Below is a small trained network, with its code and all its weights. Each question gives an input and a class and asks what happens when units are switched off, that is, made to give their printed mean instead of their output.

import numpy as np


def w(rows, s, z=0):
    codes = np.array(rows[::2]) - 128.0
    scale = np.full(codes.shape[1], s)
    scale[-1] = z or s
    return codes * scale


def f(y):
    return np.maximum(y, 0)


def log_softmax(a):
    a = a - a.max(-1, keepdims=True)
    return a - np.log(np.exp(a).sum(-1, keepdims=True))


def net(x, mask):
    res = np.array(x, float).reshape(1, 3) / 4 @ E
    y = f(res @ A[0][:, :-1].T + A[0][:, -1])
    res = res + np.where(mask, y, B[0][:, -1]) @ B[0][:, :-1]
    return log_softmax(res[-1] @ U[:, :-1].T + U[:, -1])


A, B = {}, {}
E = w([
[120,100,59,62,73,210,1,82,188,140],'x0',
[176,109,150,77,78,186,177,32,88,238],'x1',
[213,219,178,116,212,119,131,69,195,158],'x2',
],0.0079)
A[0] = w([
[104,120,131,224,142,53,148,220,79,91,224],'N1',
[101,55,79,81,1,215,106,117,89,167,177],'N2',
[152,119,170,194,151,65,219,152,82,147,151],'N3',
[176,132,141,71,104,192,131,50,138,189,211],'N4',
[114,36,74,87,23,200,112,104,96,159,158],'N5',
[209,194,185,106,178,126,111,58,191,174,154],'N6',
[76,96,79,151,116,106,27,202,145,42,195],'N7',
[168,132,125,63,112,159,137,8,160,205,254],'N8',
[121,151,137,165,172,91,90,154,192,71,196],'N9',
[100,68,93,99,29,194,109,87,103,159,154],'N10',
],0.0069,0.0049)
B[0] = w([
[52,89,160,58,160,146,185,242,109,33,247],'N1',
[109,12,186,156,19,71,84,105,127,140,246],'N2',
[99,156,196,76,175,111,189,136,28,89,216],'N3',
[197,111,165,197,134,194,123,40,88,156,230],'N4',
[104,38,169,151,22,98,92,103,121,159,232],'N5',
[184,165,75,145,188,170,105,79,101,148,227],'N6',
[92,88,53,94,128,138,78,201,195,124,251],'N7',
[226,144,141,197,137,213,92,2,82,156,254],'N8',
[132,126,102,64,190,201,139,169,160,80,211],'N9',
[121,41,207,180,48,88,94,88,122,155,218],'N10',
],0.0074,0.0095)
U = w([
[146,195,125,98,162,109,169,131,98,119,30],'0',
[199,225,86,156,190,173,124,75,90,163,171],'1',
[144,86,207,181,63,126,99,63,110,163,118],'2',
[66,139,193,95,153,109,238,173,22,77,210],'3',
[110,178,110,131,97,92,148,128,153,150,20],'4',
[120,201,110,138,86,89,139,141,140,150,4],'5',
[49,86,107,137,69,21,96,172,152,129,127],'6',
[90,133,13,83,155,177,103,185,254,85,210],'7',
],0.0072,0.0026)

Each question gives the input, the list of numbers given to net, and the class t.
The units are the neurons (one row each of A and B). Each row of codes is followed by its name. A weight is (code - 128) times the scale printed after its matrix; where a second scale follows, it is the last column's (A, B and U).
mask holds one flag per neuron, in row order. A switched-off neuron (its flag False) gives its mean, the last column of its row in B, instead of its output. The means were averaged over made-up inputs and are rounded, as every weight is.
A unit's drop is (log p(t) with every unit on - log p(t) with that unit switched off) / (log p(t) with every unit on - log p(t) with every unit switched off).
The circuit of an input: a set's keep is (log p(t) with only the set's units on - log p(t) with every unit switched off) / (log p(t) with every unit on - log p(t) with every unit switched off). Starting from all 10 units, units are removed one at a time, each time the one whose removal leaves the highest keep (on an exact tie, the one counted first), for as long as the keep stays at least 0.8.
circuit, biggest first: the units of the circuit, biggest drop first
most important unit: the unit with the biggest drop
top k neurons: the k neurons with the biggest drops, biggest first
drop when u is switched off: that unit's drop, to one decimal
input [0,6,3], class 1: circuit, biggest first -> N6; N8
input [-5,5,-1], class 3: most important unit -> N3
input [-2,-6,-8], class 7: circuit, biggest first -> N7; N10
input [-3,-4,6], class 3: circuit, biggest first -> N8; N3
input [8,-2,-8], class 6: top 2 neurons -> N7; N8
input [8,-5,7], class 1: top 2 neurons -> N1; N6
input [4,-5,-3], class 7: top 3 neurons -> N7; N9; N3
input [-6,-3,8], class 3: top 3 neurons -> N3; N8; N1
input [5,8,8], class 1: top 2 neurons -> N6; N8
input [0,-3,5], class 1: drop when N8 is switched off -> -0.2
input [6,-3,1], class 7: drop when N3 is switched off -> 0.2
input [-7,6,1], class 3: drop when N3 is switched off -> 1.7
